(130): [ 36   3  76  25 107]
(57): [ 19 -15  54  15 -25]
(211): [ 44   1 -12  54  68]
find: [ 17 -15  53  14 -26]
(57)
find: [ 45   2 -12  55  67]
(211)
find: [ 36   3  76  25 107]
(130)

(57): [-56  -2 -88   3 -22 -30  66  15  42 -46]
(133): [-61  -4 100   9 -24 -27  64  19  38 -40]
(30): [-56  -2 -88   3 -22 -33  66  20  41 -37]
(53): [-71  -4 -93  17 -35 -30 -41  15  42 -46]
(160): [ 32  -2  96  47 -11  39 -56 -32 -51  28]
(41): [101  -9 120 -37  59  26 -81  -1 -85  47]
(107): [-61  -4 -87   9 -24 -27  64  19  38 -40]
find: [102  -9 120 -38  60  26 -82  -2 -85  47]
(41)

(81): [101 -17 -26  92 -35  -3  20 -30  65  97 -33 106 -81  77]
(133): [  56    1  -97  -74  108   98   51   -7 -103   91  -16   83   76  -58]
(211): [-55 -57  34   1 -51 -70 -40 -36  -8   3  87 -40 -26 -12]
(41): [ -78  -13   11   34 -100  -71  -68   90   38   95   89  -84   16  101]
(160): [101 -17 -26  92 -35  -3  20 -30  65  97 -33 106 -81 -91]
(191): [  56    1  -97  -74  108   98   51   -7 -103  -51  -16   83   76  -58]
(102): [   2   70   55 -100  -34  102  -51  -94  -17  -63  -71  -85  102  -75]
(53): [  44   90  -98   55  108  -77  -37   86   -3 -104   74   -3   19  -42]
(57): [ 57  17 -44 -84  44 -77   9  40  12 -67  23 -79 -97  74]
(130): [ 41 -21 -58  56  41 -25  56  14  17  39  89  44  57 -16]
(107): [  8  44 -37 -22 -54  54  59 -76 -13 -47  63  89  84  -9]
(30): [ 42 -94  20 -29  54  45 -49  76  86 -10  94  50 -81  96]
find: [101 -17 -26  92 -35  -3  20 -31  66  97 -33 107 -82  77]
(81)
find: [   3   71   55 -101  -34  102  -51  -93  -17  -63  -70  -85  101  -74]
(102)
find: [ 57  16 -44 -84  44 -77  10  40  11 -68  22 -78 -98  75]
(57)
find: [  56    1  -97  -75  108   99   50   -5 -102  -51  -16   83   76  -58]
(191)

(41): [39 17  1 17  0  6  9 19 14 11  3 25  6  4 10  7  3 36  3  5  1  1  3  8
  7 17 13 16 19 17  8 20  6 33  8 26 10  5  8  1 14  5 14 13  2  9 17  6
 21  8 28 15  0 18 21  6]
(53): [39 17  1 17  0  6  9 19 14 11  3 25  6  4 10  7  3 36  3  5  1  1  3  8
  7 17 13 16 19 17  8 20  6 33  8 26  3  5  8  1 14  5 14 13  2  9 17  6
 21  8 28 15  0 18 21  6]
(30): [39 17  2 17  0  6  9 19 14 11 12 25  6  4 21  7  3 36 13  5  1  1  3  8
  7 17 13 16 10 17  8 20  6 33  8 26 10  5  8  1 14  5 14 13  2  9 17  6
 16  8 28 15  0 18 21  6]
find: [38 17  1 17 -1  6  9 19 14 11  2 25  6  4  9  7  3 36  3  5  1  1  4  8
  7 17 13 16 19 17  8 20  6 33  8 26 10  4  8  0 14  5 14 13  2 10 17  6
 21  8 28 15  0 18 22  5]
(41)
find: [39 17  1 17  0  6  9 19 14 11  3 25  6  4 10  7  3 36  3  5  1  1  3  8
  7 17 13 16 19 17  8 20  6 33  8 26 10  5  8  1 14  5 14 13  2  9 17  6
 21  8 28 15  0 18 21  6]
(41)
find: [39 17  1 17  0  6  9 19 14 11  3 25  6  4 10  7  3 36  3  5  1  1  3  8
  7 17 13 16 19 17  8 20  6 33  8 26  3  5  8  1 14  5 14 13  2  9 17  6
 21  8 28 15  0 18 21  6]
(53)
find: [39 17  2 17  0  6  9 20 14 10 12 26  6  4 21  7  2 36 13  4  2  0  3  8
  7 16 13 15 11 16  8 19  7 33  7 25 10  5  8  0 14  5 14 14  2  9 17  6
 17  7 29 15  0 17 21  5]
(30)

(211): [ 27  -2  -7   6  -3  -1  22   3  31   6   1 -14   6 -42   0 -38   2  -2
 -51]
(53): [ 29  -1  10   6  -3   2 -13   1   4  95 -15 -33  13 -37  -3  26  -5  12
  17]
(130): [-48   2  20   6  -3  -3 -19   2  22  47 -12  31  14 -68   6  41  27 -28
   5]
(30): [ 23   2 -12 -12   1   1  10  -1 -22  34   8  16  -8 -26 -16  -3 -32 -10
  10]
(57): [ 23   2 -12 -12   1   1  10  -1 -22  34   8  16  -8 -26 -16  -3 -78  13
 -20]
(102): [  7   1 -15  -3   3   2 -15  -1  11  49 -13  -1   7  17  -8   0 -27   4
  28]
find: [ 29  -1  11   6  -2   2 -15   0   4  94 -15 -33  14 -38  -3  26  -5  12
  18]
(53)
find: [ 27  -2  -7   6  -2  -2  22   3  32   6   2 -14   6 -42   0 -38   1  -2
 -51]
(211)
find: [-47   1  20   6  -3  -3 -20   2  22  46 -12  31  14 -68   5  41  27 -28
   5]
(130)

(133): [ -1   2  26 -72  29  35   5  38 -41 -31  -5  49 -77  75]
(57): [ -1   2  26 -72  29  35   5  38 -41 -31 -56   5 -80  62]
(211): [ -1   2  26 -72  29  35   5  38 -41 -31 -56   5 -80 105]
(41): [ 46 -12 -21 -12 -70  65 -51  24  -9 -23 -45  20 -72  96]
(160): [ 22 -47   5  25 -26  33 -52  12 -75 -12 -24 111 -70  33]
(130): [ -2  32  28 -82  71  15  46  51 -17 -47 -33 -53 -17  85]
(53): [-48  19  12  -7  70 -51  28 -20   9 -54  73 -87  61 -43]
find: [ -1   1  21 -72  31  35   6  36 -41 -28 -55   4 -81  62]
(57)
find: [-48  19  11  -7  70 -51  29 -21   9 -55  72 -88  62 -43]
(53)
find: [ 22 -47   6  25 -27  34 -51  10 -74 -11 -23 109 -69  35]
(160)

(160): [115  -4 -22 -22   0  64]
(107): [ -66   44   -2   -2 -100  -85]
(81): [-43 -40 104 104  88 126]
find: [-43 -40 104 104  88 126]
(81)
find: [115  -4 -22 -22  -1  65]
(160)
find: [ -65   45   -2   -3 -100  -88]
(107)

(133): [32 81 -5 65 68 74]
(211): [ -25   63   68  -51  -69 -116]
(160): [-25  63  68 -51 -69 -82]
find: [32 81 -5 64 70 72]
(133)
find: [ -24   62   69  -51  -70 -116]
(211)
find: [-25  63  68 -51 -69 -82]
(160)

(30): [ -15 -112   31   24]
(130): [-12 -94  28  18]
(81): [  3 -29 -34 -22]
(107): [-14  -2  81  56]
(41): [ -8 -59  15  14]
(53): [  4 -55 -35 -37]
(133): [  8 -35 -60 -46]
(191): [-3 32 24 23]
(160): [  6  14 -23 -18]
(57): [ 13  26 -61 -42]
(102): [  8  68  -6 -10]
find: [  8  68  -6 -10]
(102)
find: [ 12  26 -60 -42]
(57)
find: [  3 -29 -34 -23]
(81)
find: [-15  -4  82  57]
(107)
find: [  9 -36 -60 -45]
(133)
find: [  4 -55 -36 -37]
(53)
find: [  6  14 -23 -18]
(160)

(102): [  9  -7   4   1   9 -37  14   8 -21  -7 -19  -8 -45 -16  10   4  16  18
  33  20 -16 -33 -52 -48 -27 -17  20  -9   3   2  -1   0  20 -17   2 -42
  19   5  -7  66   3  42]
(133): [ 18   1 -32  -1  20 -46  19  -4  41   1  21  12  15   4 -18   1  22  -8
 -15   5 -12  21 -15   9  55   8  17  22   3  16   4 -13   3   1  11  37
  52 -20  15  30 -13  11]
(191): [  0   0  34  -5  20 -37  21  -1  25 -55  -7 -12   4   0  -9   6   5   1
   5  32 -14  -2  55  -6  42 -12  15 -14  -4  21 -19 -12  27 -37  -9 -17
  12 -38  32 -26   7 -12]
(81): [  1   3  10  11  -7 -10  -1  -2   5  36   8   0  -9  -5   3   0 -32   4
   4 -16 -12  33  29   3   7 -12  -1   7 -18 -15 -28  15   2 -20 -15 -39
 -12 -34 -34  31   3 103]
find: [ 19   0 -35  -1  21 -46  19  -1  43   1  20  11  16   4 -18   1  19  -9
 -16   5 -12  20 -13   8  55   8  19  20   4  18   5 -12   3   2  11  39
  53 -20  16  29 -14   9]
(133)
find: [  2   4  11  11  -8 -10  -1  -1   5  37   8   0  -9  -5   3   1 -32   4
   3 -15 -12  32  28   3   9 -12  -1   7 -20 -15 -27  15   2 -19 -15 -39
 -13 -35 -34  31   3 102]
(81)

